Here is a tiny trained network, its code and every weight. The questions are about switching its units off for an input and a target symbol, where a switched-off unit gives its printed mean instead of its output.

import numpy as np


def w(rows, s, z=0):
    codes = np.array(rows[::2]) - 128.0
    scale = np.full(codes.shape[1], s)
    scale[-1] = z or s
    return codes * scale


def f(y):
    return y / 2 * (1 + np.tanh(0.7978845608 * (y + 0.044715 * y**3)))


def softmax(a):
    e = np.exp(a - a.max(-1, keepdims=True))
    return e / e.sum(-1, keepdims=True)


def log_softmax(a):
    a = a - a.max(-1, keepdims=True)
    return a - np.log(np.exp(a).sum(-1, keepdims=True))


def net(x, mask):
    ids = ['γεζλπσψ'.index(c) for c in x.split()]
    T = len(ids)
    res = E[ids] + P[:T]
    u = 0
    for l in range(2):
        r = res
        for j in range(3):
            rows = slice(4 * j, 4 * j + 4)
            q, k, v = (r @ M[l][rows].T for M in (Q, K, V))
            z = softmax(np.where(np.tri(T) > 0, q @ k.T / 4**0.5, -1e9)) @ v
            o = O[l][rows]
            res = res + np.where(mask[u + j], z, o[:, -1]) @ o[:, :-1]
        u += 3
        y = f(res @ A[l][:, :-1].T + A[l][:, -1])
        res = res + np.where(mask[u : u + 4], y, B[l][:, -1]) @ B[l][:, :-1]
        u += 4
    return log_softmax(res[-1] @ U[:, :-1].T + U[:, -1])


Q, K, V, O, A, B = {}, {}, {}, {}, {}, {}
E = w([
[65,134,1],'γ',
[32,117,88],'ε',
[67,179,155],'ζ',
[5,92,130],'λ',
[66,38,72],'π',
[197,70,77],'σ',
[81,84,72],'ψ',
],0.013)
P = w([
[153,54,253],'0',
[148,101,223],'1',
[161,104,212],'2',
[163,142,188],'3',
[183,164,171],'4',
[175,197,165],'5',
[173,221,135],'6',
[152,195,143],'7',
],0.0038)
Q[0] = w([
[160,75,104],'0.h1',
[225,31,51],'0.h1',
[142,150,117],'0.h1',
[69,90,177],'0.h1',
[81,157,150],'0.h2',
[93,150,110],'0.h2',
[139,178,138],'0.h2',
[71,110,110],'0.h2',
[32,93,147],'0.h3',
[72,161,53],'0.h3',
[62,254,168],'0.h3',
[82,123,216],'0.h3',
],0.03)
K[0] = w([
[129,105,61],'0.h1',
[175,47,5],'0.h1',
[150,111,127],'0.h1',
[42,193,116],'0.h1',
[112,172,112],'0.h2',
[82,162,111],'0.h2',
[121,158,174],'0.h2',
[89,146,65],'0.h2',
[163,208,184],'0.h3',
[165,229,82],'0.h3',
[4,205,109],'0.h3',
[78,131,197],'0.h3',
],0.029)
V[0] = w([
[83,146,149],'0.h1',
[109,146,140],'0.h1',
[247,129,144],'0.h1',
[128,90,82],'0.h1',
[134,85,210],'0.h2',
[128,151,130],'0.h2',
[137,197,79],'0.h2',
[125,1,239],'0.h2',
[64,121,224],'0.h3',
[217,174,111],'0.h3',
[122,27,53],'0.h3',
[180,181,138],'0.h3',
],0.0072)
O[0] = w([
[106,105,91,156],'0.h1',
[117,101,101,134],'0.h1',
[216,113,191,3],'0.h1',
[119,201,169,164],'0.h1',
[72,144,160,67],'0.h2',
[133,120,125,114],'0.h2',
[159,91,96,127],'0.h2',
[53,189,179,94],'0.h2',
[110,172,31,165],'0.h3',
[94,146,198,61],'0.h3',
[151,2,136,151],'0.h3',
[103,170,166,84],'0.h3',
],0.0097,0.0037)
A[0] = w([
[161,88,41,126],'0.n1',
[254,69,52,107],'0.n2',
[125,203,179,1],'0.n3',
[210,151,86,56],'0.n4',
],0.0092,0.0088)
B[0] = w([
[110,159,196,255],'0.n1',
[106,168,167,244],'0.n2',
[3,74,212,116],'0.n3',
[101,100,141,120],'0.n4',
],0.02,0.0064)
Q[1] = w([
[109,121,145],'1.h1',
[149,84,132],'1.h1',
[149,167,109],'1.h1',
[253,146,105],'1.h1',
[113,145,208],'1.h2',
[70,104,118],'1.h2',
[135,163,197],'1.h2',
[185,174,125],'1.h2',
[62,117,122],'1.h3',
[144,120,124],'1.h3',
[100,163,135],'1.h3',
[41,150,125],'1.h3',
],0.033)
K[1] = w([
[210,140,137],'1.h1',
[90,74,140],'1.h1',
[87,150,107],'1.h1',
[4,78,90],'1.h1',
[101,210,140],'1.h2',
[146,144,115],'1.h2',
[117,175,188],'1.h2',
[149,87,221],'1.h2',
[150,144,62],'1.h3',
[114,113,155],'1.h3',
[152,177,73],'1.h3',
[168,162,34],'1.h3',
],0.025)
V[1] = w([
[70,2,234],'1.h1',
[71,252,155],'1.h1',
[144,83,150],'1.h1',
[86,158,97],'1.h1',
[77,52,124],'1.h2',
[125,82,141],'1.h2',
[150,131,130],'1.h2',
[147,106,147],'1.h2',
[72,128,177],'1.h3',
[102,79,191],'1.h3',
[148,132,146],'1.h3',
[104,102,120],'1.h3',
],0.0045)
O[1] = w([
[34,119,253,137],'1.h1',
[184,236,204,253],'1.h1',
[88,115,131,99],'1.h1',
[177,120,133,163],'1.h1',
[109,105,221,139],'1.h2',
[135,138,173,116],'1.h2',
[146,133,108,104],'1.h2',
[149,149,136,110],'1.h2',
[113,208,164,162],'1.h3',
[138,226,206,88],'1.h3',
[128,126,117,101],'1.h3',
[116,101,153,138],'1.h3',
],0.0053,0.0048)
A[1] = w([
[40,128,168,109],'1.n1',
[167,124,102,254],'1.n2',
[140,6,168,140],'1.n3',
[176,3,167,36],'1.n4',
],0.013,0.0069)
B[1] = w([
[214,96,51,255],'1.n1',
[9,90,213,163],'1.n2',
[106,52,213,170],'1.n3',
[138,221,88,146],'1.n4',
],0.015,0.014)
U = w([
[240,233,134,163],'γ',
[125,166,58,66],'ε',
[11,202,117,254],'ζ',
[118,147,8,38],'λ',
[130,38,135,70],'π',
[151,183,254,60],'σ',
[114,125,132,74],'ψ',
],0.0041,0.006)

Each question gives the input, a string of symbols that net reads in full, and the target symbol t.
The units are the heads (4 rows each of Q, K, V and O) and the neurons (one row each of A and B). Each row of codes is followed by its name. A weight is (code - 128) times the scale printed after its matrix; where a second scale follows, it is the last column's (O, A, B and U).
mask holds one flag per unit, layer by layer, with each layer's heads first. A switched-off unit (its flag False) gives its mean, the last column of its rows in O or B, instead of its output. The means were averaged over made-up inputs and are rounded, as every weight is.
A unit's drop is (log p(t) with every unit on - log p(t) with that unit switched off) / (log p(t) with every unit on - log p(t) with every unit switched off).
most important unit: the unit with the biggest drop
top k neurons: the k neurons with the biggest drops, biggest first
k most important neurons of layer l: the k neurons of layer l with the biggest drops, biggest first
which heads matter: for each layer, one digit per head in row order, 1 if its drop is at least 0.15 and else 0, layers parted by /
drop when u is switched off: that unit's drop, to one decimal
input ζ ζ π ζ λ ψ ζ π, target ζ: most important unit -> 1.n1
input ζ π π ζ ζ γ ψ, target γ: top 3 neurons -> (0.n1, 0.n2, 1.n2)
input π ψ ζ π γ π γ λ, target γ: top 4 neurons -> (0.n1, 0.n2, 1.n1, 1.n2)
input γ γ ψ π γ, target γ: which heads matter -> 010 / 000
input σ π σ, target σ: which heads matter -> 111 / 000
input λ γ ψ, target γ: top 3 neurons -> (0.n2, 1.n1, 0.n1)
input ζ π π ψ, target ζ: top 3 neurons -> (1.n1, 1.n2, 0.n1)
input π π ζ ψ ζ π, target ζ: which heads matter -> 001 / 100
input γ γ γ π λ, target γ: top 4 neurons -> (0.n1, 1.n1, 0.n2, 1.n2)
input σ γ λ λ λ ε π π, target π: which heads matter -> 001 / 100
input π ε π ψ ζ π σ, target σ: which heads matter -> 101 / 000
input π σ π ε, target λ: which heads matter -> 101 / 100
input γ λ γ π ψ ε π π, target γ: 2 most important neurons of layer 1 -> (1.n1, 1.n2)
input γ λ π, target γ: most important unit -> 0.n2
input ζ ψ ψ, target ζ: which heads matter -> 001 / 000
input π γ λ ε, target γ: top 3 neurons -> (0.n1, 1.n1, 0.n2)
input λ π σ ψ π, target π: drop when 1.h1 is switched off -> 0.3
input λ π ε, target λ: drop when 1.n3 is switched off -> 0.1
input π γ γ ε, target γ: drop when 1.n1 is switched off -> 0.4
input λ σ λ, target λ: drop when 1.n1 is switched off -> 0.4
